Here is a tiny trained network, its code and every weight. The questions are about switching its units off for an input and a class, where a switched-off unit gives its printed mean instead of its output.

import numpy as np


def w(rows, s, z=0):
    codes = np.array(rows[::2]) - 128.0
    scale = np.full(codes.shape[1], s)
    scale[-1] = z or s
    return codes * scale


def f(y):
    return np.maximum(y, 0)


def log_softmax(a):
    a = a - a.max(-1, keepdims=True)
    return a - np.log(np.exp(a).sum(-1, keepdims=True))


def net(x, mask):
    res = np.array(x, float).reshape(1, 6) / 4 @ E
    y = f(res @ A[0][:, :-1].T + A[0][:, -1])
    res = res + np.where(mask, y, B[0][:, -1]) @ B[0][:, :-1]
    return log_softmax(res[-1] @ U[:, :-1].T + U[:, -1])


A, B = {}, {}
E = w([
[29,222,215,151],'x0',
[128,127,128,128],'x1',
[127,128,127,129],'x2',
[121,229,52,10],'x3',
[128,128,129,126],'x4',
[24,68,23,150],'x5',
],0.011)
A[0] = w([
[98,208,65,60,52],'n0',
[222,175,240,132,52],'n1',
[211,161,130,72,137],'n2',
[174,178,129,61,128],'n3',
[30,99,126,179,126],'n4',
[53,96,140,213,102],'n5',
[23,83,2,140,140],'n6',
[74,96,54,114,17],'n7',
[216,163,222,111,206],'n8',
[41,117,166,192,110],'n9',
[208,165,112,69,128],'n10',
[199,34,50,137,55],'n11',
[202,132,75,82,145],'n12',
[203,30,54,125,106],'n13',
[36,115,184,209,122],'n14',
[62,111,166,188,125],'n15',
[194,18,98,140,150],'n16',
[200,188,252,131,124],'n17',
[227,155,103,89,128],'n18',
[168,44,195,215,107],'n19',
[29,119,172,193,117],'n20',
[169,46,195,211,75],'n21',
[232,173,114,55,143],'n22',
[136,58,178,183,174],'n23',
[208,149,90,94,129],'n24',
[234,198,108,55,145],'n25',
[82,200,165,131,29],'n26',
[81,200,73,53,2],'n27',
[81,188,80,31,44],'n28',
[153,90,159,197,211],'n29',
[8,105,197,231,124],'n30',
[112,205,68,39,138],'n31',
[173,36,202,218,100],'n32',
[205,144,89,56,125],'n33',
[185,82,63,158,39],'n34',
[43,221,199,136,55],'n35',
[215,158,179,101,178],'n36',
[45,212,185,150,136],'n37',
[173,21,216,209,168],'n38',
[23,99,135,189,111],'n39',
[205,74,68,132,192],'n40',
[59,201,187,123,42],'n41',
[21,77,18,124,45],'n42',
],0.0074)
B[0] = w([
[164,230,196,174,185],'n0',
[67,226,250,238,199],'n1',
[93,77,111,125,200],'n2',
[100,67,106,118,193],'n3',
[64,75,119,145,191],'n4',
[57,77,127,149,189],'n5',
[156,236,213,183,231],'n6',
[243,163,34,4,156],'n7',
[216,179,82,61,242],'n8',
[60,72,112,141,188],'n9',
[98,74,97,133,199],'n10',
[85,212,219,217,202],'n11',
[96,63,85,107,202],'n12',
[152,246,210,190,221],'n13',
[63,60,111,135,205],'n14',
[79,82,115,129,185],'n15',
[173,213,151,135,222],'n16',
[180,239,187,162,223],'n17',
[92,56,89,104,199],'n18',
[213,187,104,81,214],'n19',
[61,63,117,134,197],'n20',
[217,139,63,53,202],'n21',
[71,52,91,123,223],'n22',
[143,202,173,160,210],'n23',
[104,69,89,108,190],'n24',
[82,58,86,128,232],'n25',
[217,154,54,33,159],'n26',
[73,234,246,231,170],'n27',
[161,233,202,177,184],'n28',
[69,141,165,185,214],'n29',
[47,54,106,136,228],'n30',
[198,155,91,66,222],'n31',
[208,185,104,85,218],'n32',
[90,49,73,105,202],'n33',
[53,143,157,137,166],'n34',
[250,247,107,79,200],'n35',
[97,52,59,84,215],'n36',
[127,214,204,191,215],'n37',
[178,210,146,128,246],'n38',
[50,68,114,145,192],'n39',
[204,159,72,54,229],'n40',
[238,201,73,44,177],'n41',
[254,245,118,57,197],'n42',
],0.0094,0.011)
U = w([
[237,159,41,13,191],'0',
[105,187,248,247,34],'1',
[12,2,27,124,254],'2',
],0.013,0.00095)

Each question gives the input, the list of numbers given to net, and the class t.
The units are the neurons (one row each of A and B). Each row of codes is followed by its name. A weight is (code - 128) times the scale printed after its matrix; where a second scale follows, it is the last column's (A, B and U).
mask holds one flag per neuron, in row order. A switched-off neuron (its flag False) gives its mean, the last column of its row in B, instead of its output. The means were averaged over made-up inputs and are rounded, as every weight is.
A unit's drop is (log p(t) with every unit on - log p(t) with that unit switched off) / (log p(t) with every unit on - log p(t) with every unit switched off).
most important unit: the unit with the biggest drop
k most important neurons: the k neurons with the biggest drops, biggest first
drop when u is switched off: that unit's drop, to one decimal
input [1,-8,-4,6,-7,1], class 1: most important unit	n27
input [0,-8,1,0,7,8], class 1: 2 most important neurons	n6, n8
input [6,-3,-4,3,1,-1], class 0: 2 most important neurons	n41, n35
input [0,3,4,-5,-2,-7], class 0: 4 most important neurons	n8, n21, n32, n19
input [-6,-6,-7,-1,5,7], class 1: 2 most important neurons	n11, n6
input [-6,-6,-3,-2,-1,8], class 1: 2 most important neurons	n11, n6
input [-4,3,4,-8,-2,-2], class 0: 3 most important neurons	n21, n32, n19
input [8,-8,-3,2,3,0], class 0: 4 most important neurons	n41, n35, n26, n1
input [8,6,8,4,-2,-7], class 0: 2 most important neurons	n41, n26
input [-7,0,-7,-5,-8,6], class 1: 2 most important neurons	n11, n13
input [-1,0,-3,-1,-2,1], class 1: drop when n36 is switched off	0.1
input [-2,-2,6,-8,8,0], class 0: drop when n19 is switched off	1.2
input [-2,4,-8,-8,3,0], class 0: drop when n37 is switched off	0.2
input [-7,-7,6,-6,1,7], class 1: most important unit	n11
